Every row comes from one small tree of marks. The marks that hang from a mark follow it in brackets, in the order of their numbers. Every link used is in the known rows. Which tree was each row made from?
Known rows
K958{K317{K52{K524} K525{K219}}}: [  47  122 -167  -97  -52  145 -205   21 -174    6 -239   19  -24 -104
    0  142   54   70  187 -133 -105  -17  212  -73  -41 -202  -42 -216
  -88  205 -173  106 -135  100   27 -176  -17 -132  208  185 -159  -41
 -168 -109   77 -106   55  -97   79  203  -18]
K219{K415{K639} K958{K317}}: [  37  228    4   39 -276  -56  127   16  -40 -160 -173   87 -185  -55
   82 -103  -50  305   77 -174  170 -149  425  135 -141   -1  101   14
 -157  314  -72   85  -30 -144  150 -195 -208 -150  368  204 -108  244
 -169  183  191  -39  -38   16 -123  150    0]
K35{K317 K639 K711 K872{K549 K958}}: [ -24  500 -123   99   70 -423    7  -70  -37 -245 -238 -114 -338  258
  305   24  440  -10  183  -13   78   64  139  143 -319 -295 -122 -232
  -62  268   50   48  123  -11  -17 -178 -169  156  182  251 -236   65
  -67 -102  212   45 -235  147 -330  330 -269]
K639{K958{K317{K198} K524{K549 K775}}}: [  29   47  -78 -148   15   23 -235 -456 -111  -45  -40  247 -112   74
  -69  203  -44  221  129  -25  164   97  184  -18  -41 -194   39    9
   18  205 -256  109 -241   10  129  -32  153 -239  327  249 -245   85
 -265  224  338 -259 -221   91 -167  162  165]
K525{K219{K198 K415}}: [ -24   11   62  -20 -153 -104   52  121  -28 -197 -279   79  -55  -99
   15  -76   55  144  295 -168  154 -155  326  144  -10  -78  -49   43
 -158  245  -64  248   71 -106  144 -296 -285  -21  216  191  -67   36
 -140  149  281 -235  110  -12 -239  187 -143]
K775{K35 K524{K549} K872{K958}}: [ -12   77  -67  -27 -135 -133 -172  150   85 -196 -172   68  -64  193
  -60  113 -104  -28  221  140  -39  185   60  119  114 -336  -26   -6
  -92  318 -293  273   32   28   35    0 -218  -55  109 -116   70  155
  111   61  178  -10 -104  148 -442  155  -47]
K198{K219{K415{K639} K958{K524{K775}}}}: [  94  222    1   46 -228 -125   11 -158   33 -244 -196  109 -137  -72
  -36   34 -143  199  -12 -188  197 -351  455  217 -184   68    4  -67
  -32  227  -51   89  -66  -51   46 -289 -217 -150  515  247  -42  178
  -76  183  299 -115   -3   13  -34  -14  -14]
K35{K198 K317 K525{K219{K958}} K711 K872}: [ -95   91  -12   -7  248 -245  -34  201   17 -352 -372   79 -331   58
  280   79  568  122  367   84   54  -92  191   64 -323 -162   51 -380
  -22  321  213   28  176 -197   70 -252 -242  154  188  210 -237 -139
  263  137  417  204  -25  239 -170  380 -143]
K317{K52{K524 K549} K198 K219{K958}}: [  37  326 -282   65  172  -72   31   47   -5  139 -314   76    9   59
  174   56 -131 -101  -21    9   79 -130  318  -80  -88 -132 -171  -64
  -20  283 -229  123 -172  239   10 -140 -122   44  330  368  -36  225
 -110 -134  233 -135   91 -378 -103  136 -202]
K198{K219{K415{K639} K958{K317 K524{K549}}}}: [ 142  207  -63  -19 -330   81  -12 -234   33  -32 -125   87 -169 -106
   64  -29 -260  294    9 -224   81 -122  333  301 -212   20  118   47
 -105  268 -100  149 -157  -49  156 -254 -159 -155  473  195  -33  112
  -70  227  263 -195   45  201 -106   85   52]
K35{K525{K219} K639{K958}}: [-110   15 -164  -59  205 -218  -90   54  -46 -396 -357  242  -65   35
    7  239  331  157  252  -18   21  -69  248  -60   33 -190 -220 -102
 -209  219 -112   72  137  -86  192  -60 -134   94  204  185 -347 -199
 -149  142  318 -182 -166  136 -310  375  -86]
K524{K549 K775{K35 K872{K198{K219}}}}: [ 273 -119  -49 -187 -225 -250 -257  -17  140 -195  -19  307 -115  174
 -161  158 -124  -77   88  283  -77   90  165  160   12 -259  -60 -183
  -38  145  -89  260  125  245  -39 -242  -76   76  244  -12   78  -34
   40   -8  212 -249 -190   85 -357   89   -1]
K198{K219{K415{K639} K958{K317{K52 K525}}}}: [  66  244  -15  -11 -204   -7  -52 -235  -74  -71  -98   38 -161 -207
  -10  -13 -118  221   33 -165   21 -167  360   78 -144   62    6 -147
 -154  256 -143   84   76   69  116 -336 -123 -215  470  262 -123  153
  -89  -59  127 -106  122    1  106   36  -87]
K415{K639 K958{K524}}: [ -23  269   12    5 -172  -80  -63   45  -75 -250 -332  220  -92  -48
  112    5 -144  230  138 -129   45 -131  225   91 -126  -25   15  -70
  -95  131 -156   57 -144 -132   99 -113 -122 -112  430   45 -147  208
 -238   47  223 -183 -132   -7 -109   95  -15]
K711{K317{K52 K219}}: [ 117   60  -79 -116   39  -55  -48  -88  -80  -48 -302  131   -3  -73
  -85  195 -128  -64  229  -65    1  -93  267 -177  -41 -136 -132  -86
 -310   56  -44   79  112   76   15 -174  -98  -31  339  161 -110  199
 -270  -77  230 -269  -22 -121   12  133 -136]
K872{K198 K549 K775{K35 K524} K958}: [-131  179 -107   52 -196 -220  -73   37 -109 -267  -55  128 -147  452
  -17   -2   22   24   50 -161  -77   40   96   27  177 -393 -109  -48
 -120  195 -254  211   25  190  174 -124 -172   54   34   69    9  369
 -149 -322   50 -161 -244  -26 -574   87 -221]
K525{K219{K415{K958}}}: [ -32   88  -77   12 -153  -22   21  213   19 -286 -323  201 -164 -116
   57   -1  -53  121  271  -97  120 -144  333  123 -118 -158 -108   -7
 -238  250   21  207   15   -7  180 -225 -264  -61  319   63   -2   35
 -117   80  254 -189   28   33  -77  105  -85]
K524{K549 K775{K872{K198 K958{K317{K525}}}}}: [ -21  122   52 -104 -239  -14 -329 -271  -51 -181   79  156 -186  257
    1  193   -3  132   65  193   11  196   14  -23 -111 -271   47 -116
   89   84 -136  189   32  320   87  -58  101 -185  200   92 -135  156
   36 -185  -21  -72  -83  -37 -137  112   80]
K524{K549 K775{K35}}: [ 274  -78  -68 -174  -83 -160 -257  -27  110 -209 -114  218  -84  120
 -214  142 -111  -35  149   67  -28   14  319   39  -41 -181   73 -119
  -42  216 -187  247   88   36   -6 -117  -75  -55  256  -48  -95   -4
 -171  264  256 -251 -178  -62 -351  162  -42]
K35{K198 K317{K219} K639}: [ -83  267  -52 -181  100 -344  -59  -42  -18 -192 -299   50 -106   54
  171  224  294   78  153   -1   66  -79  122   38 -204 -150 -124 -172
 -101  102   36   34  163 -114   36  -28  -72  151  270  237 -333   12
  -68   20  263  -50 -110   84 -208  234  -93]
K198{K219{K415 K958{K317 K524{K549}}}}: [ 190  101 -127  -38 -311  113  -53 -204  116  -42  -70   34 -190  -97
   83   40 -262  254   94 -223   88  -74  419  272 -196 -145   76   60
 -115  314  -45  263 -147   34  159 -229 -197 -139  408  236   24   36
  -15  264  303 -206   90  202 -105  110   83]
K711{K317{K52 K525}}: [  74    2   28  -21    4  -36 -141 -105 -103 -151 -273   95 -100  -90
  -50  200  -34   26  296  -14 -139  -29  217 -204  -33 -111  -16 -184
 -216  161 -195  134  159   66   34 -171 -147 -177  278  153 -273  129
 -188 -113   89 -229   33 -186   13  125 -168]
K711{K317{K219{K198 K415 K958} K525}}: [ -76   77  162   62  -60  -65   16  -44   18 -119 -306  106  -71 -251
  171  -34  -17   76  168 -162  155 -205  230 -129 -131   72   76   37
 -164  259  -92  201  274  139  242 -268 -239 -122  390  384 -172  235
  -34  -14  137 -166  234 -258  -80  173 -151]
K958{K317{K219{K415} K525} K524{K775{K35}}}: [ -64   85  -55 -218 -156  -19 -284 -216  -18   71   15  168   66  -95
 -162  135  -93   33  -43 -208  105 -122  335  -65 -115  -84  200 -131
   99  210  -62  157   27   34  204 -226  124 -255  268  191  -28  104
 -213  133  288 -238  -31  -36  -71   38   70]
K711{K317{K52{K958{K524{K775{K35{K639}}}}}}}: [ 122  159 -173  -85   95 -255 -116  -37 -123 -221 -281  151  -53    9
  -86  209 -178 -120   55   95  114 -143  238   26 -131 -153  -81 -136
 -172  165 -290  149   96   28   -3 -186  -14  -99  313  117 -116  132
 -302  127  293 -205 -228 -116  -63   48  -89]
K415{K639 K958{K317{K52 K219{K198}}}}: [  41  359   73 -172 -140  -37  -78 -117 -206  -24 -187  180   11 -169
   93 -107 -166  155   85 -162  154  -88  133    5 -106   64  -39  -20
 -214   17 -130   15   41   11  145 -252  155  -80  491  138 -127  294
 -387 -101  223 -193  -76  -52   53  126   -8]
K775{K549 K872{K198{K219}}}: [ 148   -8  -52  -38 -264 -285 -107  167   83 -246 -179  250 -113  167
   85  166    4   13  113  248 -129   54  151  107   84 -326 -194 -102
 -112  214  -30  180   63  133   51 -213 -217  145  203  176   65   79
  169 -234  146 -221   12  270 -309  118  -89]
K198{K219{K415{K958}}}: [  65  142  -35   18 -316 -146   45   77   88 -244 -199  158 -172 -121
   66   -1 -124  187  221 -116    9 -116  372  175 -117 -153 -172  -52
 -260  293   -4  212  100   24  151 -265 -322  -70  434  130    3   75
  -32   71  293 -212   33   84  -67   40  -34]
K711{K317{K52{K524 K549} K219 K525}}: [  67  204 -159   64   57    9 -105    3  -95  122 -353   31   68  -14
  115  216  -88 -178   74  -40 -158  -78  154 -223 -100  -64  -97 -172
 -121  205 -223  105   70  228   49 -193  -71 -120  278  230 -216  143
 -146 -197  100 -193  115 -379  -36  132 -229]
K219{K198 K958{K317}}: [ 106  119   79  -44 -195  -62   -5   61    1 -214 -157   60 -148  -49
  138  -90    6  286  210 -151  175  -47  386   93  -58 -138   91   -5
 -145  269 -157  195    3  -38  119 -160 -139  -35  323  279 -136  152
 -148  180  199  -67   -3  -27 -230  342   62]
K775{K35{K198} K524 K549 K872{K958}}: [-141  139  -28    1 -140 -297 -107  362   28 -317 -204   44  -30  228
   46  145   60  -47  146  260 -105  163 -114   22  188 -403  -34  -44
  -20  351 -247  157  121 -111  110  -34 -241   38   18    9   52  177
  322  -36  188   79    0  323 -413  119 -101]
K219{K198 K958{K317{K52} K524}}: [ 158  166  -13  -66 -119   55  -83 -127  -98  -98 -127  -45  -92 -121
  136  -46 -169  227  167 -228  216  -96  359   79  -68 -117   83   22
  -77  183 -174  187 -138  -22   60 -206  -28 -129  341  307 -100  190
 -262  128  257 -116    6  -44  -39  186   25]
K525{K219{K198 K958}}: [  54   35   22  -13    8  -70  -37  199   44 -342 -374  132 -127  -86
   62  -50   48  134  269  -94  195 -171  360  102  -35 -114  -21  -26
 -162  208 -137  223   14   36   79 -200 -242   93  312  229  -79   21
  -76  114  205 -126   97  -70 -264  352  -97]
K524{K549 K775{K35{K525 K639 K872}}}: [ 146   66  -47 -175   91 -372 -251   23  135 -275 -153  283 -131  193
  -46  157  213   -4   92  212  -77   19  241    4 -184 -151   52 -227
   20  285  -68  160  253 -124   54 -112  -47   56  175   20 -300 -144
 -177  264  383 -190 -237   39 -356  262 -101]
K35{K198 K317{K219}}: [ -31  126  -24 -164    9 -227  -86  -16  -19 -155 -271   47 -103   41
   80  200  196   94  210  -34   54  -72  200  -12 -146 -152  -74 -184
  -93  132   44   72   95  -60   31  -74 -107   76  290  170 -249   88
   -1   34  296  -45  -46   52 -172  185  -74]
K524{K549 K775{K35 K872}}: [ 271  -76  -21 -153  -86 -183 -239   87  164 -229 -118  216  -81  111
 -175  181 -102  -85  156  230   25   83  249   70    3 -196   53 -107
   12  239 -113  265   50   89  -25 -154  -66  -26  185  -62  -18   21
  -32  225  230 -177 -191    3 -335  144   -3]
K958{K317{K219{K415}}}: [  -9  146  -62 -139 -224  -49   11  -78  -12   40  -91   99  -12  -35
  -11   57  -50  161  121 -222  130  -86  420   19  -88 -156  -27   11
 -171  207   59  130   16  -69  172 -179 -100  -93  280  198  -25  176
 -203  115  304 -201    0   47 -106  136   23]
K639{K958{K524{K549 K775{K35}}}}: [ 223 -100 -158 -125   33 -121 -329 -225   41 -242 -141  199  -65   54
 -169  203 -130   12  109  -10  103   15  239   -1   23 -185    9  -32
  -10  227 -265  203  -30   63   20  -77   14 -160  316   44 -164  -38
 -215  345  353 -245 -269   12 -374  155   12]
K639{K958{K317{K52{K524} K198{K219{K415}}}}}: [  22  163 -217    0 -167  -65  108 -248 -186  125  -92   18  -82 -150
   34   19    1  210  131 -137   17   40  208   24   55 -211 -270  -11
 -203  412 -206   77 -131   83   88 -254 -143 -185  347  436  -99   87
 -152   13  325 -174  -45   54   55   29   41]

Which tree is each row?
[-106   98   -8   63  -22   49  -51 -114   35  -74 -321  113  -71 -218
  128  122 -123   64  102 -206  124 -241  300 -132 -184   -5   98   -3
  -97  230  -36  158   64  116  215 -188 -211 -184  388  341 -113  217
  -40    4  178 -180  186 -172   16   88  -98]	K711{K317{K219{K415 K958{K524}} K525}}
[ 185   95 -121   75    8   19 -154  -42 -126  -35 -372   18  -82  -40
  146  190 -195  -48  166   72 -143   -3   99 -103 -143 -104 -118 -111
 -173  278 -368  213   25  245    2 -141 -197 -198  332   96 -250  161
  -12  -79   70 -125   70 -328   37   57 -169]	K711{K317{K52{K524{K549} K958} K525}}
[  61  148 -215   -4 -253 -210 -199 -111 -123 -208  -52   25 -216  328
  -28   83   43  -37  -25  -21   69    5  170   76 -103 -329   43 -154
   70  167 -132  212  -40  273   43 -133    6    1  196  126  -98  178
 -190 -151  170 -145 -303  -18 -348   50 -128]	K872{K198 K549 K958{K524{K775{K35{K317}}}}}
[  61  231 -153   23 -141 -125  -27  149  -22 -111 -187  109  -94  232
   81  100 -114  137   89   30   93  -20  481  149 -120 -222  -87 -101
 -158  316 -276  223  -73   -1  132 -141 -102  -69  255   67  -98  170
  -98  159  284 -110  -41  -47 -334  253  -54]	K52{K549 K958{K317}}
[ 226  -47 -103 -112 -112 -273 -220  181   79 -294 -180  246  -57  136
 -171  158  -10  -93   66  121  -56  -35  308  -28   42 -242   37 -128
  -34  310 -171  186  119  -20   54 -146  -87  -12  198   68  -42   57
  -92  142  227 -232 -105   92 -347  150  -81]	K524{K775{K35 K549}}
[-123  172   -1    3  -82 -220   11 -396 -133 -119 -166  244  -73  -65
 -125   78   -1  245   38 -105  175 -180  233   84  -17   37 -132  -37
  -32  245 -209    5 -112  -73  114 -252  -98 -214  471  343 -168  163
 -175  119  395 -267 -120   79  -95  -37   -1]	K317{K198{K219{K415{K639{K958{K524{K775}}}}}}}
[ -97  141  -67  -32 -131  -33 -134 -298  -54 -264 -116  160 -214  328
   33   95 -107  236   86 -199  -16   43   60   81  -71 -267  -78   54
   -8   49 -148  232 -165  225  121  -61 -116  -82  191  182  -90  286
 -138 -149   68 -308  -74  -59 -338   55  -75]	K872{K198 K775 K958{K524{K549}}}
[ -40  270   -4  -84  263 -454  -38  -80 -111 -214 -219  -46 -241  117
  325  154  565   75  329  107  -62    0   68   27 -310 -144  -81 -382
  -14  231  147  -37  310 -337  -25 -223 -121   94  130  221 -411  -84
   14   45  429  115 -195  192  -98  222 -221]	K35{K198 K317{K52} K525 K639 K711 K872}
[  88  -19 -106  -41 -127 -235 -179  297   31 -201 -249  180   -2  148
  -17  119   -1  -74  180   48 -135   11  226   39  174 -308    5  -71
 -142  404 -296  201   99 -209   96  -48 -221  -20  108  -12    6  127
  -23   54  236 -111  -66  245 -482  168 -124]	K775{K35 K524 K549}
[ -17  173   21    8  -97  -79   27  -61   56  -87 -241   20   -3 -161
  198  -82 -143  146   89 -296  324 -280  392   78 -117   -1   18  141
  -26  215  -26  221  -23   -3  159 -234 -221  -51  383  362   -5  238
 -108  152  338 -164  142 -137 -159  111  -86]	K317{K219{K198 K415 K958{K524}}}
[ -88  305 -166  -11 -375  -68   35 -180 -125   52   62   18  -77  240
   84  -37  -85   95  -59 -193  110    5  236  -17  -73 -315  -98   72
 -119   87   40  138   12  254  241 -199  -72   28  219  230   20  300
 -198 -263  164 -231  -68  -39 -202   73 -132]	K872{K198 K549 K958{K317{K219{K415}}}}
[ 155  291 -157  -14 -130  -49  -31  -39  -70  -41 -190   40  -10 -112
  116   76 -186  -71   32 -146  170 -243  292  -47 -177  -75 -226  -19
 -101  196   52   99    5  166   18 -226  -71 -178  439  177  -16  237
 -218  -30  274  -69  -61 -284  234 -136  -39]	K317{K52{K524{K775}} K219{K415{K958}}}
[-317  272   91 -127  -95  -74  -31 -257 -157  183 -121  271   19  -97
  -32   -8   53  230   14 -129   34  -67  183 -101 -103   66  101  -89
   -6  199 -152    5  -14  -61  271 -192   11 -182  322  300 -174  280
 -195 -133  174 -273   79  -68  -36   74  -48]	K958{K317{K198 K219{K415{K639}} K525}}
[  48   33 -135 -135  -67  270 -282 -313 -106   77 -100   32  -67 -146
  -38  151 -195   86  174 -191   26  -32  228   60 -144 -100  100  -20
  -23  163 -103  239 -139   40  164 -247   27 -283  219  114 -108  -31
 -199   45  208 -301  138   60   60   24  -85]	K958{K317{K52 K525{K219{K415}}} K524{K549}}
[-105  240   83 -138  101 -296 -198 -142  -45 -142 -312   75  -63  -82
  203  125  317   68  158 -101   90  -96  132    7 -180    7  -49 -158
  -47  167 -138  139  235   32  109  -92    3   31  308  333 -397   50
 -149 -107  129 -134    9  -71 -244  282 -130]	K35{K317{K219{K198} K525} K639}
